[128 = 0]

[128 112 195 127 127  95  93 100 132 117 143 108 139 169 155 129 167 115
 131 132 170 129  90 144 108 138 134  96 141 158 104 120  85  68 126 159
 138 127 154 124 135 115 108 117 150 184] | <12>
[145 139  93 138 149 123 143 141 155 105 114 140 125  97 152 104 136 144
 119 113 113 105 137 141 111  28 108 127 132 137 129 124 147  91 139  95
 163 120 109 161 119 120 132 143 174 135] | <11>
[146 128  95 132 124 172 124 150 123 146 133 155 137 107 161 110 117 121
 122 139 123 135 164 132 132  81 126 128 131 127 153 128 130 154 150 121
 123 122 126 110 144 149  91  88 135 147] | <17>
[138 137 162 129 139  82 152  94 151 118 145 107 113 107 148 136 120 115
 114 160 148 110 138 126 129 130 150 112 129 133 102 127 128  65 125 155
 124 161 151 127 128 147 111 147 161 117] | <12>
[104 128 158 120 113 111  83  86 115  92 124 131 117 187 128 131 163 153
 124 103 145 116  65 131 134 156 120 117 121 134  74 131 112 109 109 107
 137 113 152 115 143 102 150 147 174 176] | <12>
[134 132 124 130 153  69 142  98 117 122 125 112 109  98 177 140  79 137
 145 150 125 103 123 104 125  77 145 132 109  90 115 126 121 110 126 166
  82 153 141 104 121 112 144 143 120 116] | <12>
[138 133 146 146  91 125 115 135 127 108 150 138 126 112 132 108 149 137
 113 107 134 113 110 154 128  83 116 111 131 132 136 127 124 111 129 112
 152 112 125 127 163 127 105 164 212 151] | <17>
[125 142 150 113 149 108 142  89 133 113 132 116 114 166 121 126 138 146
 116 124 146 105 117 121 123 165 129 124 101 140  97 125 143  88 114 145
 104 133 119 129 134 109 143 165 143 107] | <12>
[129 116 114 131 115 134 141 145 141 127 123 133 140 116  89 117 145 127
 112 124 121 136 119 122 121 154 123 136 121 148 139 137 124 166 133 109
 143 122 112 132 125 137 115 165 134 122] | <11>
[139 138 115 136 123 143 121 129 114 143 143 153 128 110 183 136 120 128
 125 136 139 117 142 140 124  60 120 114 129 119 145 132 136 133 132 121
 111 127 137 115 125 131 100  93 143 148] | <17>
[131 130 173 119 134 126 130 111 145 131 134 115 127 137 137 137 144 127
 113 133 145 123 121 125 119 163 128 122 144 129 113 130 123  95 118 137
 129 132 139 139 128 132 133 134 121 119] | <12>
[130 133 129 124 131 101 126 124 129 120 136 110 116 118 163 122  99 120
 150 109 144 112 108 133 118 124 123 117 132 144 104 122 108  82 135 106
 120 131 164 114 117 142 139 142 146 130] | <12>
[123 131 145 125 130 100 123  97 123 122 139 113 123 159 150 125 132 138
 130 138 160 118 109 140 130 137 134 132 117 130 113 125 127  91 119 145
 105 121 143 105 121 112 135 141 137 144] | <12>
[138 123 139 138 107 135 119 120 154 135 134 152 129 101 154 127 128 114
 121 127 138 107 126 138 124  75 123 110 151 128 122 131 101 109 128 125
 154 122 132 148 140 154 101 107 172 142] | <17>
[120 118 148 117 131 116 110  90 133 112 137 117 120 177 146 119 165 129
 127  88 182 122  85 133 120 140 131 105 112 159  86 121  93  55 122 122
 142 109 154 127 114 122 138 161 158 159] | <12>
[143 125 101 132 106 111 134 126 107 131 126 163 125 112 134 113 135 143
 108 134 122 119 121 131 116  69 121 129 109 127 147 124 107 147 122 103
 117 132 112 113  86 119 110 153 163 135] | <11>
[114 128 142 127 146 106 123 108 117 108 148 115 119 106 154 102 135 148
 111 131 152 105 107 136 124 116 134 111 116 148 112 123 105  92 127 135
 102 130 153 120 126 122 131 152 172 140] | <12>
[152 119 113 132 132 128 148 123 148 126 124 121 137 107 130 124 139 115
 118 140 119 121 126 128 124  89 128 128 136 134 140 129 127 119 134 135
 135 134 115 143 124 140 123 137 140 122] | <11>
[115 117 164 138 125 139  99  98 131 119 130 148 104 144 131  87 157 134
 122 111 143 119 102 132 113 135 105 107 136 141 104 129 125  92 112 101
 154 115 147 141 113 129 146 141 158 147] | <12>
[128 159 117 135 105 107 155 115 138 143 114 103 114 137 145 166  81 128
 163 136 103 112 148 117 124  82 127 142 109  74 134 133 153 123 124 186
  93 137 113 106 146 122 137  47  92 110] | <17>
[126 142 110 117 115 132 126  86 131 121 124 145 112 149 139 133 111 133
 124 133 133 106 124 137 114  83 119 125 117 129 123 131 155  98 129 104
 128 121 132 123 100 125 133 123 164 140] | <17>
[129 156  92 145  95 125 166 149 114 158 123 114 109  78 147 167   4 126
 167 148  83 113 158 107 115  80 114 149 116  48 154 132 157 173 142 161
  83 166 127  78 136 137 147  48  87  85] | <17>
[131 116 122 134 105  99 137 122 124 118 118 143 141 138  76 126 156 127
 103 135 128 129 118 136 130 150 130 140 108 132 144 127 129 175 117 132
 132 121 100 134 118 109 119 160 154 133] | <11>
[114 125  99 150  73  96 159 150 104 125 130 142 136 121  96 134  87 125
 118 141 117 133 117 145 121 107 115 144 121 119 154 126 118 159 130  92
 133 136 105 107 128 124 118 105 181 151] | <17>
[146 105 124 128 104  76 125 145  99 119 130 119 122  82 144 126 101 118
 127 113 121 116 108 133 114  77 122 125 119 122 135 113  90 136 127 117
 116 156 138 118 121 125 150 138 150 135] | <12>
[135 107 136 126 156 111 104 111 111 131 134 155 131 122 162 108 152 125
 116 134 162 125 115 128 131 100 129 108 141 148 117 118  86 105 107 120
 114 126 151 129 103 119 110 174 135 159] | <12>
[147 115 103 116 121 148 116 116 143 139 130 159 141 133 172 113 152 108
 114 114 143 119 134 133 131  43 120 112 140 164 138 131 104 103 129 102
 156 103 131 125  97 150  86 131 154 166] | <17>
[139 176 108 123 133 101 195 146 124 153 136  45 117 110 133 165   8 110
 173 171 106 141 185 114 139 173 159 150 106  83 133 125 170 135 137 191
  37 180 137  79 129 141 146  70  53  76] | <12>
[118 117 145 122 137  91 114 125 112 123 121 121 121 138 115 115 144 139
 113 104 149 139  94 130 129 162 126 110 115 164  93 126  92 118 119 101
 105 127 139 128  97 119 148 201 144 146] | <12>
[141 137 116 129 114 131 136 102 142 121 136 126 108 142 151 103  82 130
 131 128 135 108 119 128 113 102 126 124 112 132 123 126 146  97 132 107
 136 119 153 110 127 140 127 143 190 146] | <17>
[140 131 133 139 117  92 121 107 161 125 126 133 127  96 188 133 115 111
 118 121 132 106 104 132 113  42 119 103 128 125 112 124  87  84 122 143
 135 118 148 121 120 135 107 126 163 154] | <12>
[135 119 140 128 132 105 127 117 105 113 151 140 118  83 153 107 150 140
  96 125 140  93 152 144 117  77 123 110 122 134 128 130 102 116 121 126
  86 130 155 130 134 109 113 181 186 131] | <12>
[134 109 152 157 124  89 140 123 142 126 120 170 120  37 110 121 115 148
  63 208 139 117 128 129 107 115 121 121 133 108 138 139 113 148 122 119
 118 152 119 141  96 123 118 193 181  81] | <11>
[130 119 125 135 145  96 126 130 126 121 118 119 119  95 159 127 115 130
 135 122 112 110 117 122 119  79 122 125 126 121 122 111 104 113 127 122
 132 126 142 120 122 133 137 139 136 133] | <12>
[131 138 143 135 109 155 126 101 169 116 149 148 119 130 108 129 130 130
 104 146 145 113 120 141 115 143 120 118 153 134 125 127 162  96 120 110
 166 113 184 136 150 142 100 118 198 137] | <17>
[119 130 166 125 136 132  87 109 130 111 136 150 134 160 152 111 164 140
 128 146 153 121 105 151 126 120 115 112 143 173 118 133 131  62 114  92
 155 105 140 142 133 133 120 127 180 166] | <17>
[126 113 127 137 153 133 119  88 122 131 120 200 134 149 158 115 148 143
 119 144 159 133 105 120 139 132 147 118 119 146 111 131 108 123 125 132
 134 115 150 118 107 126  97 180 132 165] | <12>
[120 106 140 130 116 104 111  90 138 122 136 132 120 160 134 124 126 158
 123 115 144 112  86 131 131 152 127 122 117 128 111 127 109 127 123 128
 115 130 154 110 132 103 129 147 171 160] | <12>
[128 132 136 121 109 112 118 101 104 111 140 136 115 131 154 100 122 144
 128 102 135 105  71 133 115  85 127 120 111 133 123 129 119 118 127 131
 105 124 150 110 132 119 136 120 155 149] | <12>
[124 118 161 132 154  74 119 104 140 124 129 102 125 130 167 131 125 126
 134 154 158 129  94 117 127 142 146 116 129 138 101 112  92  86 124 150
 117 139 153 133 128 132 119 169 120 155] | <12>
[112 138 188 126 141 118 124  86 137 117 129 134 111 125 141 141 157 143
 116 139 133 117 110 146 121 161 125  99 138 113 105 131 119  88 106 159
 120 130 145 144 141 119 139 150 150 117] | <12>
[128 110 137 102 134 104 118 106 108 130 134 131 128 134 172 131 135 126
 114 115 153 125  90 128 132 110 130 115 126 152 112 140  88  96 120 124
 110 127 153 120  97 144 123 160 133 157] | <12>
[141 120 126 117 107 104 124  95 160 141 127 121 136 148 150 138 118 121
 119 127 155 106  98 122 130 116 138 121 115 144 114 130 106 102 124 136
 140 103 141 115 126 137  94 139 162 166] | <12>
[135 135 139 139 118 131 123 132 130 119 135 136 146 148 134 135 144 127
 116 139 126 131 136 145 120  97 121 127 147 125 139 137 149 111 113 116
 137 122 114 140 132 125 123  98 146 134] | <17>

[100 134 246 106 136 133 134 132 139 150  93 123 161 148 132 146 199 146
 101 182 100 151 144  91 122 136  91 173 151 151 122 147 117 126 156  95
 141 145 166  50 130 140 155 148 115 128] | (14)
[113 123 140 138  91 145 112 125 128 161 207 131 126 109 130 140 171 131
 153 133  75 145 141 119 108 131 106 141 136 126 143 160 136 126 108  72
 124 150  71  66 134 118 126 151 125 136] | (19)
[100 104 114 125  89 143 128 142 119 159 194 141 127 100 129 133 168 135
 147 121 108 142 133 132 113 141  98 141 145 107 126 134 145 128 110  71
 135 149 112  33 127 128 148 140 130 156] | (14)
[122 150 169 121 127 138 102 125 156 186 139 133 109 114 135 131 156 129
 137 162  84 152 176 101 111 134 127 134 141 141 130 150 124 132 114  96
 124 145  86 109 125 130 110 135 120 124] | (22)
[126 128 155 123 158 139 108 117 159 178 208 133 134 119 130 119 165 132
 144 172  95 130 164 100 125 154 112 149 121 120 127 165 135 141 122  80
 134 137  85  67 132 128 143 147 117 166] | (14)
[114 125 146 140 127 128 126 149 119 128 166 151 155 146 129 146 179 148
 114 150  88 146 107 116 130 119 119 156 145 141 124 152 127 124 134  76
 129 138 122  76 131 127 137 137 125 118] | (19)
[119 142 166 121 140 135 128 140 139 149 113 115 139 134 130 131 172 131
 116 162  99 145 135 105 119 134 120 154 129 145 128 156 133 129 138  89
 151 140 142 106 138 133 130 143 132 127] | (14)
[111 134 139 134 113 139 122 145 136 162 152 120 125 118 119 144 170 133
 154 172  74 155 101 112 103 134 116 142 148 144 130 141 131 111 125  85
 129 150  72  75 128 119 113 134 125 138] | (19)
[118 152 156 122 130 143 117 106 165 177 159 119 108 125 130 128 173 134
 137 149  66 154 172 109 105 129 118 136 140 136 144 176 127 127 112  63
 118 146  83  86 123 125 113 138 125 130] | (22)
[110 137 168 130 118 151 111 133 152 210 120 104 101  80 131 122 154 122
 166 178  78 158 149 106 103 153 136 111 154 129 134 146 141 137 115  88
 124 149  43 100 136 130  97 134 118 145] | (22)
[128 135 166 124 170 127 116 152 157 184 156 117 111 125 134 142 152 113
 125 155 112 148 190  75 120 152 114 130 108 137 134 184 130 146 129  94
 133 130 133 115 131 136 145 150 122 139] | (14)
[132 151 141 131 127 131 113 127 157 143 135  98 130 154 129 144 172 145
 136 186  65 156 118 108 128 120 140 156 132 152 137 152 125 132 129  99
 112 128  81 101 138 128 100 129 128 137] | (22)
[109 120 150 129 120 151 131 135 112 139 176 132 144 125 128 147 181 156
 133 160  77 147 100 124 138 124 132 151 137 132 129 146 136 126 129  85
 136 147  98  63 122 125 135 135 118 140] | (14)
[ 92 127 156 117 136 147 128 185 124 162 179 130 133 131 115 153 190 141
 132 176  86 158 115  98 116 137 115 156 143 147 129 169 138 139 129  72
 130 143 111  72 135 127 142 148 128 137] | (14)
[114 127 157 120 133 136 116 143 135 168 166 141 132 115 130 140 166 136
 137 169 106 145 156 112 117 130 119 143 139 141 124 167 133 138 122  90
 145 133 102  81 127 141 136 149 124 131] | (14)
[103 144 191 109 107 131 121 143 162 214  76 114 103  86 116 135 162 124
 161 184  89 173 190 112  87 141 125 112 162 147 127 151 129 129 116 104
 135 147  81 130 136 123  98 133 121 122] | (22)
[116 138 178 121 101 147  80  92 166 200 121 108 110 106 132 134 169 125
 156 172  71 144 171 104  96 144 133 141 141 157 145 159 131 121 109  80
 111 148  66  95 134 127 106 136 115 146] | (22)
[101 108 170 125 122 138 142 167 115 140 188 142 147 114 122 151 201 137
 139 159 100 153 130 127 119 144 108 167 147 141 117 175 138 143 120  91
 137 135 110  69 117 117 148 157 122 134] | (14)
[105 156 192 114 136 130 106 139 169 218  93 116 114 117 129 130 169 127
 149 208  63 169 176  90 113 151 128 144 142 151 139 165 127 122 127  84
 110 131  85 107 136 129 109 134 120 138] | (22)
[101 142 141 131  89 135 122 157 138 180 175 125 112 110 114 139 166 126
 169 139  73 158 148 111 108 135 121 128 149 137 133 163 133 131 112  74
 121 157  57 106 120 122  99 131 130 130] | (19)
[120 147 177 126 123 138 102 111 166 176 168 109 126 137 129 145 187 152
 149 188  55 154 179  83 117 130 139 160 143 157 138 191 120 126 111  75
 116 141  61  87 126 124  98 142 116 134] | (22)
[120 131 138 128 130 123 109 133 118 116 220 117 128 143 130 128 139 110
 138  77 124 122 177 123 128 119 126 126 129 135 108 171 124 142 116 126
 124 120 115 155 118 133 125 158 126 107] | (8)
[117 119 123 132 100 132 120 156 111 158 204 133 116 132 126 143 145 105
 135 121 106 137 128 119 113 109 118 129 135 144 135 157 128 125 119 101
 117 156 103 115 124 133 123 132 131 130] | (19)
[141 110 123 129 160 137 119 112 123  84 218 136 163 147 138 134 153 153
 108 130 129 114  98 126 156 120 124 170 100 125 124 154 133 120 138 120
 138 114 136  69 115 124 159 146 122 142] | (12)
[101 136 167 118  91 138 127 145 142 182 103 119 105 111 124 140 171 122
 142 144  88 161 151 110  95 135 112 116 152 131 141 162 120 136 123  86
 138 155 102  94 140 126 117 135 127 116] | (19)
[125 144 164 128 149 138 109 137 149 168 160 112 121 123 129 132 169 136
 151 197  83 151 130  89 121 151 125 146 120 138 139 161 127 126 120  97
 124 129  69  98 133 130 111 136 122 141] | (22)
[119 123 139 129 106 134 131 134 122 131 132 121 138 138 128 164 170 147
 116 148  78 146 126 117 123 119 112 136 153 157 133 138 122 117 115  93
 124 141 117  91 120 120 109 137 130 124] | (19)
[116 133 188 139 123 138 104  68 144 124 189 145 145 126 147 133 181 137
 115  93 101 129 210 133 123 126 131 147 139 137 125 169 134 130 127 113
 140 124 135  95 136 111 153 153 119 121] | (8)
[102 156 167 126 109 135 107 112 151 174 159 115 113 127 131 132 180 135
 139 150  66 152 175  96  81 130 126 140 138 139 139 177 113 124 118  73
 119 144  80  82 122 136 102 149 126 124] | (22)
[124 149 122 131 138 133 119 178 122 102 189 102 127 181 119 163 187 157
 113 151  83 159  92 104 135 100 119 165 137 165 128 170 109 115 141  83
 119 129 123  77 135 133 123 144 137 120] | (15)
[130 154 169 122 151 128 110 136 161 177 145 122 105 135 131 116 151 117
 133 144  99 146 185  88 120 143 117 119 117 140 135 177 125 126 126 103
 120 130  99 128 182 132 128 149 124 125] | (22)
[119 131 119 132 107 130 107 156 129 201 223 128  98 104 122 125 137 109
 172 128  86 143 162 112 100 118 117 118 139 129 143 181 128 165  94  76
 116 142  60 106 143 121 105 142 133 128] | (19)
[131 132  99 144 138 139 128  92 118  82 234 130 142 171 136 134 168 156
  94  95 104 111  87 107 141 106 124 163 104 122 150 148 136 113 133  68
 127 138 119  66 129 127 140 145 127 142] | (8)
[116 151 168 125 136 129  96 131 157 204 159 120  93 120 129 125 147 105
 169 153  88 155 205  96  98 141 131 125 140 131 140 182 132 140 115  95
 126 140  64 119 132 121 100 137 119 130] | (22)
[107 120 152 108 140 139 133 186 128 150 130 140 144 120 130 135 176 133
 115 143 115 153 138 103 117 137  98 143 131 153 119 164 115 142 140  84
 140 143 175  75 132 144 162 157 134 110] | (14)
[119 135 142 126 147 126 110 196 129 185 189 130 127 140 123 126 153 104
 125 151  97 138 163  82 120 150 105 129 125 155 125 187 115 161 121  87
 111 126 105 120 122 136 124 152 120 123] | (15)
[104 149 166 126  99 137 111 162 136 169 142 121 110 118 122 129 183 117
 146 176  75 165 143 107 103 125 125 137 159 146 131 165 112 136 112  76
 126 140  85 108 131 119 103 143 128 118] | (19)
[112 135 159 130 121 135 123 133 136 156 106 107 116 133 122 135 162 133
 131 167  85 172 111 109 109 115 128 139 141 133 136 146 126 120 130  93
 127 140 105 113 133 128 110 137 125 137] | (22)
[114 146 148 125 115 131 103 117 143 164 158 125 125 127 130 142 178 138
 153 162  69 152 151 120 117 118 131 150 145 148 140 156 117 121 119  90
 116 119  71  89 136 116  98 138 123 120] | (22)
[103 138 148 110 128 144 138 157 131 151 135 132 127 106 128 134 185 133
 105 133  99 141 140 107 124 147  98 135 141 150 128 149 117 137 136  71
 142 150 174  73  90 143 165 155 135 146] | (14)
[140 129 153 127 165 129 109 124 140 121 212 148 138 159 144 117 157 127
 103 106 127 124 164 107 139 132 109 146 109 125 128 178 125 150 131 102
 146 121 141  87 122 125 173 162 125 128] | (12)
[ 99 132 200 110 112 142 129 122 182 208 124 118 118  83 129 130 199 131
 167 170  73 161 177 120  95 149 108 123 163 133 135 134 137 121 103  81
 130 150  75  75 129 123 123 145 118 141] | (22)

[110 135 146 127 133 132 150 134 175  96 139 135 123 160 127 144 107 137
 150 106 166 123 187 122  94 114 113 155 123 131 183 121 125  97 140 118
 119 125 142  98 209 136 143 128 175 135] | <42>
[123 129 152 123 136 128 156 110 173 100 131 144  96 146 128 143 121 140
 138  87 151 101 162 104 114 127 119 149 131 153 138 122 129 145 155 128
 124 124 140 129 160 145 150 139 170 138] | <42>
[116 120 142 121 128 115 142 116 175 145 126 129 114 152 136 130  96 144
 111 106 165 151 169 127 121 118 114 149 143 152 152  91 131 121 121 114
  95 143 133 135 133 127 150 128 143 132] | <50>
[101 136 147 113 136 117 156 125 180  93 152 119 149 128 150 140  99 149
 137  95 182 132 184  73 110 130  91 150 131 166 177 125 141 123 142 133
  84 135 148 147 138 115 128 130 182 132] | <50>
[ 98 170 136  92 124 138 126 108 154 157 130 102 113 148 137 102 106 164
 162 127 159 118 106 142 116 122  88 151 106 137 117 127 148 104  89 122
 115 173 131  55  96  96 136 142 223 130] | <50>
[108 128 149 121 133 118 150 127 200 112 139 129 122 172 132 127  81 133
 112 108 166 110 181 117 109 127 114 171 141 163 163 108 136  85 149 118
 114 140 134 133 173 138 150 138 182 116] | <42>
